Nearest point in the smallest flat space through zero that holds the last named rows
vufun (3 x 20)
array([[-3.05, -4.84, -0.91,  0.89, -0.75, -2.83, -1.91,  0.34, -4.65,
        -2.15,  4.35, -1.72,  4.61,  3.48, -0.04,  0.94, -0.56, -0.64,
        -2.16,  2.10],
       [-0.05, -4.50, -0.89,  1.44, -0.35, -3.58, -0.91,  1.24, -3.45,
        -0.40,  4.96, -2.39,  5.62,  2.88,  0.67, -0.28, -0.20,  0.82,
        -1.23, -0.10],
       [ 2.55, -0.89, -4.06,  0.31, -0.41, -0.88, -0.85,  0.37, -2.38,
         2.49,  4.11, -2.77,  5.54, -2.41, -0.18,  0.03, -1.19, -0.97,
         0.61, -1.94]])
New rows
[-3.49, -2.58,  1.11,  1.04,  1.68,  0.64, -3.06, -0.76, -2.43, -1.17,
 -1.13, -0.13, -1.50,  3.09, -0.67,  0.44,  2.38, -2.66, -0.57,  0.13] -> [-3.21, -1.41,  0.87, -0.10, -0.32, -0.24, -0.86, -0.46, -1.37, -2.27,
 -0.15,  0.61, -0.68,  2.07, -0.33,  0.91, -0.02, -0.67, -1.32,  2.33]
[-0.61,  1.70,  3.15, -3.13, -1.97, -2.85,  0.27, -1.58,  0.71,  0.28,
  0.48,  1.91, -0.99,  0.99,  1.71, -0.99,  1.67,  2.49,  6.67,  0.36] -> [ 0.75,  0.31,  1.77,  0.30,  0.41, -0.32,  0.95,  0.48,  1.59, -0.04,
 -1.13,  0.66, -1.47,  0.89,  0.57, -0.80,  0.75,  1.41,  0.23, -0.53]
[-1.87, -3.20,  1.55,  0.84, -0.93, -0.86,  1.52,  1.48,  0.98,  4.30,
  0.32, -1.23,  3.58,  0.20, -1.24, -0.02,  2.16,  2.93,  3.15,  0.76] -> [ 1.35, -1.23,  0.41,  0.79,  0.19, -1.57,  0.43,  0.92, -0.08,  0.48,
  1.40, -0.76,  1.63,  1.09,  0.70, -0.84,  0.36,  1.35,  0.02, -1.03]

Zeva (3 x 20)
array([[-0.10, -0.54, -1.36, -2.62, -1.14, -0.85,  0.29, -2.05,  2.66,
        -2.24,  0.63, -1.70, -3.53,  1.56, -1.28, -1.21, -1.79,  3.97,
        -5.87, -0.76],
       [-2.14, -0.13,  4.22,  0.38, -1.29,  1.99, -3.92,  3.25, -2.45,
         4.12, -4.44,  2.00,  2.25, -1.25, -0.46,  0.29,  3.11, -3.14,
         6.01, -2.69],
       [-5.54, -0.82,  1.40, -1.00,  1.23, -4.77,  0.44,  2.29, -2.13,
        -2.26, -0.98, -0.21,  0.76,  0.02, -0.66, -1.12,  1.55, -0.31,
         0.39, -0.27]])
New rows
[ 3.21,  1.04, -3.24, -0.58,  0.35,  1.00,  2.47, -0.42,  0.57,  1.27,
  0.17,  5.68,  3.92, -0.20,  1.20,  2.45, -0.36, -2.01, -1.10,  2.19] -> [ 3.03,  0.73, -1.39,  2.03,  0.89,  1.49,  1.32, -0.82, -0.01,  0.62,
  1.83,  0.40,  1.21, -0.55,  1.33,  1.13, -0.67, -1.29,  1.35,  1.79]
[ 2.92,  0.14,  1.14,  3.12,  3.85, -0.63, -2.17,  0.49, -2.35,  2.92,
  0.65, -2.12,  0.25,  0.32,  0.35,  1.18, -1.85, -4.33,  4.90, -2.94] -> [ 1.25,  0.54,  0.59,  1.98,  0.52,  1.57, -0.26,  0.88, -1.33,  1.96,
 -0.19,  1.18,  2.20, -1.05,  1.01,  1.05,  0.86, -2.59,  3.84,  0.59]

panos (4 x 20)
array([[ 0.71,  0.76,  0.94, -0.76, -6.84,  2.18,  1.34, -1.77, -2.40,
         2.04,  0.20,  2.25,  0.82,  0.89, -3.50, -1.72, -0.07,  2.11,
         4.22,  1.98],
       [-2.79,  1.87,  0.44, -2.10, -1.67,  0.58,  0.69,  1.20,  0.12,
         3.96, -0.18, -0.05,  1.50, -0.43, -2.89,  1.17,  0.55, -1.51,
         1.51,  2.35],
       [ 1.62,  0.60,  0.95,  1.84, -0.81,  0.14,  0.06, -1.11, -1.38,
         1.45,  2.54, -2.35, -0.50, -1.41, -0.88,  1.17,  1.47,  0.32,
         3.33,  4.46],
       [ 2.28,  1.07,  0.27, -4.01, -0.18,  1.94, -0.26, -0.22, -1.98,
         1.93, -1.48,  0.51, -1.43,  0.88, -2.50,  1.02,  2.28,  2.44,
         2.22,  4.09]])
New rows
[-3.51,  0.26,  0.97, -4.39, -3.28,  2.37,  2.04,  1.44, -0.80,  5.58,
  0.39,  0.34, -0.96, -1.46, -1.36, -0.84, -0.73, -0.78,  1.63,  1.61] -> [-2.67,  1.83,  0.43, -2.73, -2.94,  1.10,  0.92,  0.94, -0.23,  3.92,
 -0.75,  1.01,  1.62,  0.16, -3.41,  0.49,  0.29, -0.87,  1.75,  1.86]
[-0.38,  0.23, -3.44, -3.21,  1.36,  1.17,  2.76, -2.80, -2.76,  1.20,
  0.95,  2.84,  0.19, -3.81, -1.22, -1.57, -1.24,  4.11,  2.65,  0.80] -> [ 1.25,  0.26,  0.18, -1.62, -1.66,  1.23,  0.18, -0.62, -1.26,  0.53,
 -0.78,  1.13, -0.45,  0.82, -1.38, -0.43,  0.56,  1.68,  1.38,  1.16]
[-0.69, -1.26, -1.81,  0.53,  3.22,  1.71, -0.94, -2.66, -0.91, -1.50,
  2.55,  2.49, -3.40,  0.38,  0.02,  4.04,  1.79, -0.50, -0.56,  4.00] -> [ 2.00,  0.00,  0.04, -0.27,  2.62, -0.06, -0.76, -0.12, -0.52, -0.24,
  0.33, -1.58, -1.48, -0.43,  0.54,  1.32,  1.50,  0.72,  0.34,  2.30]

pani (3 x 20)
array([[-1.54, -0.04,  1.97, -0.34,  0.04,  1.57, -2.50, -2.29,  1.87,
         1.14, -1.27, -0.19, -2.38, -0.80,  2.63, -2.31, -2.67, -0.25,
         2.24, -2.27],
       [-3.46, -2.10,  0.68,  0.08,  5.08, -0.14,  0.64, -2.11,  1.38,
        -2.94, -3.18,  2.01,  0.00,  3.11, -3.92, -3.28,  0.02, -0.66,
         1.07, -0.69],
       [-1.61, -0.41,  2.49,  1.09, -0.47,  1.51, -0.98, -0.55,  1.31,
         4.11,  0.59,  3.20, -3.52, -0.67,  1.57, -2.59, -3.80,  0.43,
         1.93, -2.89]])
New rows
[ 0.29,  1.70,  1.09,  1.17,  3.29, -0.82,  2.54, -0.16,  1.16,  3.59,
  1.15,  4.34,  1.21,  1.14, -1.88, -1.76,  0.73,  0.85, -0.41, -0.36] -> [-0.95, -1.01,  0.41,  1.38,  1.17, -0.33,  1.95,  1.24, -0.34,  1.59,
  0.85,  3.76, -0.69,  1.24, -2.61, -0.98, -0.63,  0.44, -0.26, -0.46]
[ 3.23,  1.93, -0.37, -0.39,  2.56,  1.74, -2.07, -0.71,  0.86,  0.35,
 -0.08,  2.40, -2.50, -1.91, -2.65, -3.51,  1.44, -0.15,  0.22, -1.69] -> [-0.96, -0.47,  0.67,  0.28,  0.78,  0.30, -0.07, -0.45,  0.52,  0.44,
 -0.39,  1.12, -0.79,  0.40, -0.37, -1.15, -0.85, -0.01,  0.60, -0.76]
[ 1.39,  1.43, -0.30,  0.01, -4.44, -1.83,  1.55,  3.86, -0.91,  4.83,
  3.64,  2.85, -0.35,  0.22, -0.05,  1.47,  1.25, -0.32,  0.54,  2.79] -> [ 2.14,  0.69, -0.55,  1.38, -2.93, -0.54,  1.95,  3.41, -1.83,  3.73,
  3.67,  2.19, -0.20, -1.10,  0.00,  2.14, -0.10,  1.03, -1.58,  0.56]

som (2 x 20)
array([[-1.14, -1.34,  0.78, -1.95,  2.44,  1.76, -1.91,  1.61, -2.34,
        -0.20,  1.04,  1.30,  0.18, -3.70, -0.12, -1.39,  0.87,  0.14,
         0.17, -1.04],
       [-1.74, -1.82,  1.80, -2.89,  2.97,  1.50,  0.11, -0.77, -1.32,
         2.17,  3.04,  4.04, -2.44, -2.53, -1.52, -2.88, -0.66,  0.05,
         2.07, -1.81]])
New rows
[ 1.45,  1.77,  2.26, -0.56, -0.52,  0.95,  1.85, -1.48, -0.29,  2.60,
  0.60,  1.86, -1.39, -1.01, -1.67, -1.72, -1.69, -1.03,  3.00, -0.29] -> [-0.53, -0.46,  0.81, -0.84,  0.58, -0.05,  1.32, -1.60,  0.55,  1.71,
  1.54,  2.10, -1.89,  0.55, -1.03, -1.20, -1.04, -0.05,  1.40, -0.64]
[ 1.08,  1.25, -1.08,  0.07,  0.92,  0.32, -0.65,  2.47, -0.62, -3.09,
 -2.05, -2.99,  3.73, -2.19,  3.57,  0.66,  2.27,  0.87, -1.68,  0.86] -> [ 0.54,  0.38, -1.04,  0.82, -0.32,  0.48, -2.44,  2.80, -1.38, -2.64,
 -2.09, -2.88,  2.91, -1.70,  1.53,  1.49,  1.78,  0.11, -2.08,  0.74]

Dese (2 x 20)
array([[-2.40, -0.20,  3.74,  2.29, -3.68,  0.31,  0.10,  2.92,  6.42,
         3.46,  0.78,  1.87,  1.52, -0.94, -2.76,  0.88,  2.38, -1.84,
         4.76,  1.41],
       [-0.26,  0.14,  0.97, -1.10, -3.72,  0.17, -0.50,  1.86,  5.64,
         3.05,  0.03,  0.65,  1.20,  0.21, -1.77,  1.14,  2.06, -0.46,
         3.01,  1.71]])
New rows
[-0.82,  0.71,  2.70,  2.69, -4.19, -4.37,  0.06,  2.16, -2.74,  2.41,
  0.04, -0.04, -0.18, -0.36, -0.35, -0.98,  1.92, -1.88, -0.25, -0.04] -> [-1.29, -0.19,  1.71,  1.96, -0.19,  0.09,  0.33,  0.74,  0.79,  0.42,
  0.45,  0.76,  0.26, -0.67, -0.69, -0.09,  0.31, -0.85,  1.22, -0.08]
[-0.98,  0.16,  2.41,  4.10,  0.15, -0.70,  3.16, -0.22, -3.03, -1.81,
 -1.02,  2.84,  1.28, -2.10,  0.27, -0.80, -0.05, -2.21,  1.35, -0.24] -> [-2.20, -0.43,  2.56,  4.16,  1.71,  0.08,  0.87,  0.32, -1.68, -0.92,
  0.80,  1.03, -0.19, -1.34, -0.28, -0.79, -0.58, -1.29,  0.55, -1.09]

diber (4 x 20)
array([[-1.96,  0.31, -3.12, -0.78,  2.47,  3.79,  0.70,  0.68, -0.79,
        -1.10, -2.44,  4.55, -3.96,  4.80,  0.40, -4.84, -2.15,  3.34,
        -0.17, -1.34],
       [-1.28,  1.75, -4.26,  0.30, -0.94,  4.13,  0.76,  0.39, -0.18,
        -1.43, -2.47,  3.61, -1.73,  6.90,  2.74, -4.89, -2.14,  3.82,
         0.01,  0.35],
       [ 1.11, -1.09, -1.56,  0.65, -0.48,  0.26,  1.26, -2.62,  1.04,
        -2.56,  1.26,  1.31,  0.12,  4.49,  2.83, -0.97, -0.32,  4.23,
         0.13,  1.45],
       [-0.14, -1.23, -3.11, -0.37,  0.52,  4.58,  0.69, -1.18, -0.50,
        -1.83, -1.17,  5.39,  0.66,  4.57,  2.36, -2.69, -1.15,  3.81,
         0.88, -1.05]])
New rows
[-0.79, -0.24, -1.00,  2.63,  2.17, -0.33,  1.15,  0.51, -0.02, -0.10,
 -4.37,  0.41, -1.30, -3.57, -3.02, -0.30,  0.34, -1.14,  1.82, -0.32] -> [-0.97,  0.09,  0.55, -0.72,  1.60,  0.33, -0.45,  1.31, -0.74,  1.03,
 -0.89,  0.37, -1.33, -1.84, -1.86, -0.29, -0.19, -1.46, -0.14, -1.32]
[-1.27,  0.97,  0.37,  0.78, -4.91,  0.55, -0.37,  3.96,  0.69,  5.04,
 -4.00, -0.87, -0.62,  1.05,  2.86, -1.69,  3.40, -1.42,  1.43,  0.09] -> [-0.99,  3.58, -1.23,  0.68, -3.52,  1.34, -0.88,  2.61, -0.38,  1.72,
 -2.26, -1.35,  1.13,  0.47,  0.60, -1.10, -0.55, -2.32, -0.10,  0.68]

ropa (5 x 20)
array([[ 1.10, -0.45, -1.21, -1.93,  1.39,  2.35, -2.87, -0.89,  0.01,
        -0.43, -1.11, -1.82,  4.07, -0.50, -1.12,  1.68, -2.12, -1.04,
         2.39, -0.92],
       [-0.59, -1.30, -0.79, -1.98, -1.34,  2.66, -5.84, -0.36,  0.17,
         0.50, -2.25, -2.62,  4.89,  1.48, -0.74,  2.25, -4.71, -1.45,
         3.06,  2.73],
       [-4.21,  4.06, -1.43, -2.78, -4.07, -0.33, -2.83,  1.40,  0.33,
        -3.14, -1.89, -0.45, -1.16, -1.80,  1.45,  0.87, -3.21,  0.22,
         0.10,  1.26],
       [ 2.24, -3.95,  0.68,  1.67,  2.02,  0.70,  0.35, -0.26, -1.03,
        -0.24,  0.29,  1.22, -0.15,  1.40,  0.31,  1.29, -0.58, -1.03,
        -0.95,  0.51],
       [-0.25, -4.63, -0.30,  0.03, -1.38,  2.28, -5.08,  0.73, -1.69,
        -3.00, -2.27,  0.10,  1.12,  2.14,  1.20,  4.77, -6.50, -2.40,
        -0.07,  4.39]])
New rows
[ 0.36,  2.07,  2.88, -1.52,  2.00,  0.54, -3.65, -0.93, -0.96, -1.65,
  0.95, -3.74,  3.29, -0.22, -0.30,  4.00, -2.09,  1.28, -0.93,  1.92] -> [-0.04, -0.27, -1.00, -0.78, -0.60,  1.47, -2.20, -0.24, -0.49, -1.35,
 -0.72, -2.11,  2.38, -0.33, -1.39,  2.51, -1.77, -0.57,  1.59,  0.60]
[-2.39, -0.25,  1.53,  2.12, -0.28, -0.76,  1.26, -0.18,  0.65, -2.21,
 -1.52,  4.36, -1.30, -3.16,  2.01,  1.87, -2.29,  0.70, -3.48,  1.54] -> [-0.98, -0.41,  0.07,  0.28, -0.68, -0.79,  0.40,  1.14, -0.77, -2.81,
 -0.43,  2.52, -3.50, -0.37,  2.35,  0.73, -1.51, -0.36, -2.47,  0.64]

fif (3 x 20)
array([[ 2.20,  1.84,  2.09, -0.83,  2.06,  0.29,  1.57,  2.51,  0.44,
         0.93,  1.25,  1.17, -1.57,  1.23,  1.22,  1.16,  1.64,  0.14,
        -0.35, -1.55],
       [ 2.97,  1.06, -0.59,  0.84,  2.96,  0.32, -3.46,  3.33,  1.65,
        -0.01,  1.01,  3.52,  0.90, -0.27, -1.53,  0.36, -0.70,  1.37,
         0.33,  1.70],
       [ 1.05, -2.23,  0.87,  1.09, -2.70,  0.72, -0.80,  2.11, -1.39,
        -0.25,  0.02,  0.32,  0.55, -4.96, -1.26, -4.15,  0.93, -1.97,
        -0.71,  1.15]])
New rows
[-1.77, -0.74,  0.74, -1.65, -1.27, -1.01,  4.67,  3.21, -1.22,  2.11,
  1.82,  0.96, -4.53,  2.32,  3.00,  3.06,  0.30, -0.53, -2.51, -3.88] -> [ 0.36,  1.53,  2.75, -1.62,  0.48,  0.05,  4.30,  0.39, -0.55,  1.09,
  0.72, -1.16, -2.48,  1.97,  2.57,  1.39,  2.31, -0.66, -0.58, -3.06]
[ 2.05,  1.21,  2.99, -3.06,  0.49, -1.50,  3.22,  2.98,  1.30,  0.75,
  0.99,  1.13, -2.12, -1.12, -0.37,  0.85,  0.84,  0.28,  0.19, -1.83] -> [ 2.09,  1.32,  2.48, -0.78,  1.16,  0.41,  2.02,  2.58, -0.08,  0.93,
  1.17,  0.77, -1.68,  0.31,  1.26,  0.30,  2.03, -0.47, -0.57, -1.66]
[ 3.90, -0.99,  3.41,  0.43,  0.38,  0.14,  2.29,  1.34, -0.33,  0.20,
  3.53,  0.04, -1.35,  2.05,  2.82, -0.31,  1.35, -3.38, -0.05, -1.97] -> [ 1.81,  1.06,  2.85, -0.90,  0.52,  0.44,  2.73,  2.36, -0.48,  0.99,
  1.09,  0.23, -1.93, -0.01,  1.53, -0.06,  2.39, -0.91, -0.73, -2.00]

kisi (5 x 20)
array([[ 1.95,  0.97, -1.19, -0.39, -1.51,  0.90, -0.43, -0.24,  0.18,
        -1.66, -0.11, -0.31,  2.69,  2.57, -0.18,  1.12,  3.13,  2.37,
        -2.56,  1.01],
       [-3.42, -2.08, -0.92,  3.33, -4.70, -2.31, -1.43,  3.75,  1.45,
        -1.73,  0.61,  4.96,  1.42,  0.65,  2.11, -1.16, -1.53, -2.24,
        -5.20,  4.66],
       [-0.10,  1.01,  0.70, -0.66, -4.64,  2.30,  0.17,  2.47, -0.07,
         0.12,  0.77, -0.07,  0.76,  2.19,  0.23, -0.86,  1.47,  0.36,
        -3.52,  2.81],
       [-0.30,  2.78, -0.42, -1.93, -3.50,  2.04,  1.24, -0.65, -0.42,
        -2.95,  2.57,  0.98,  1.68,  1.02,  1.87,  0.76,  2.41,  3.31,
        -2.65,  0.17],
       [ 3.25, -0.40, -2.17, -1.40, -1.35, -0.39,  0.73,  2.70,  0.52,
        -2.22, -1.86,  2.85,  4.27,  2.63,  1.21, -0.26,  5.62, -2.03,
        -0.89,  3.53]])
New rows
[ 1.47,  2.16, -0.74,  2.41, -2.70, -0.15,  3.94, -4.04,  2.42,  0.72,
  1.46,  0.45,  0.59, -0.35,  2.47, -3.63, -1.12, -2.97,  0.85,  2.66] -> [-0.91,  0.19,  0.24, -0.73, -1.09,  0.09,  0.96,  1.04, -0.11, -0.43,
  0.64,  1.53, -0.23, -0.71,  1.25, -0.79,  0.02, -1.22,  0.26,  0.65]
[-3.42,  0.50, -0.10, -0.99, -1.43, -3.03, -0.52,  0.31,  2.70, -3.71,
  1.61,  5.25, -0.59, -2.32,  2.46, -0.42, -1.49, -2.59,  1.15, -2.02] -> [-3.30, -0.36, -0.79,  0.23, -0.31, -2.38,  1.24,  0.08,  0.29, -2.78,
  1.85,  4.93, -0.16, -2.98,  3.47, -0.46, -1.62, -1.58,  0.79, -0.21]
[-0.54,  0.51, -1.11, -1.36,  1.63, -3.68,  2.55, -0.62,  2.26, -0.72,
 -2.17,  3.63, -3.50, -0.43,  2.86,  0.23,  1.00, -0.47, -4.41, -1.48] -> [-1.05, -0.38, -1.01,  0.40,  0.25, -1.63,  0.29, -0.22,  0.34, -1.91,
  0.53,  2.64,  0.74, -1.04,  1.63,  0.20, -0.16, -0.48,  0.13,  0.00]

Lavu (3 x 20)
array([[ 1.97,  2.87,  2.40,  1.30,  1.41,  0.09,  0.81, -3.42, -0.19,
        -0.93,  0.17,  1.45, -1.24, -0.18, -1.83,  0.99,  0.10,  1.75,
        -2.77, -3.22],
       [ 3.16,  4.65,  2.96,  0.80,  2.11,  0.97,  1.87, -5.99, -0.68,
        -3.23,  0.79, -0.40, -1.78, -0.75,  0.12,  0.82,  4.35,  2.79,
        -1.79, -5.60],
       [ 1.98,  2.67,  3.08,  1.70,  2.49,  0.71,  1.53, -4.34, -0.31,
        -1.59,  0.92,  0.79, -1.59, -0.28, -0.81,  0.70,  0.75,  1.81,
        -2.09, -3.52]])
New rows
[ 0.48,  3.07,  0.02, -1.90,  1.22, -0.97, -0.75,  2.67, -0.43,  0.99,
 -3.06,  0.75,  5.58,  4.05, -2.11, -4.52,  1.81,  0.17, -0.90,  0.30] -> [ 0.26,  0.87, -1.53, -1.27, -2.20, -0.94, -1.17,  1.26,  0.06,  0.48,
 -1.35,  0.37,  0.67, -0.02, -1.05,  0.41,  0.56,  0.12, -0.64, -0.02]
[ 0.43,  0.95,  2.14,  2.76,  2.78,  0.30,  0.65, -3.06,  0.74, -3.56,
  2.69, -0.82, -1.91, -0.99,  2.94, -1.03,  1.21,  1.67,  1.44,  0.29] -> [ 0.37, -0.04,  2.32,  1.40,  3.17,  1.63,  2.04, -3.05, -0.33, -1.82,
  2.02, -1.33, -1.18, -0.27,  2.21, -0.55,  1.46,  0.47,  1.15, -1.34]
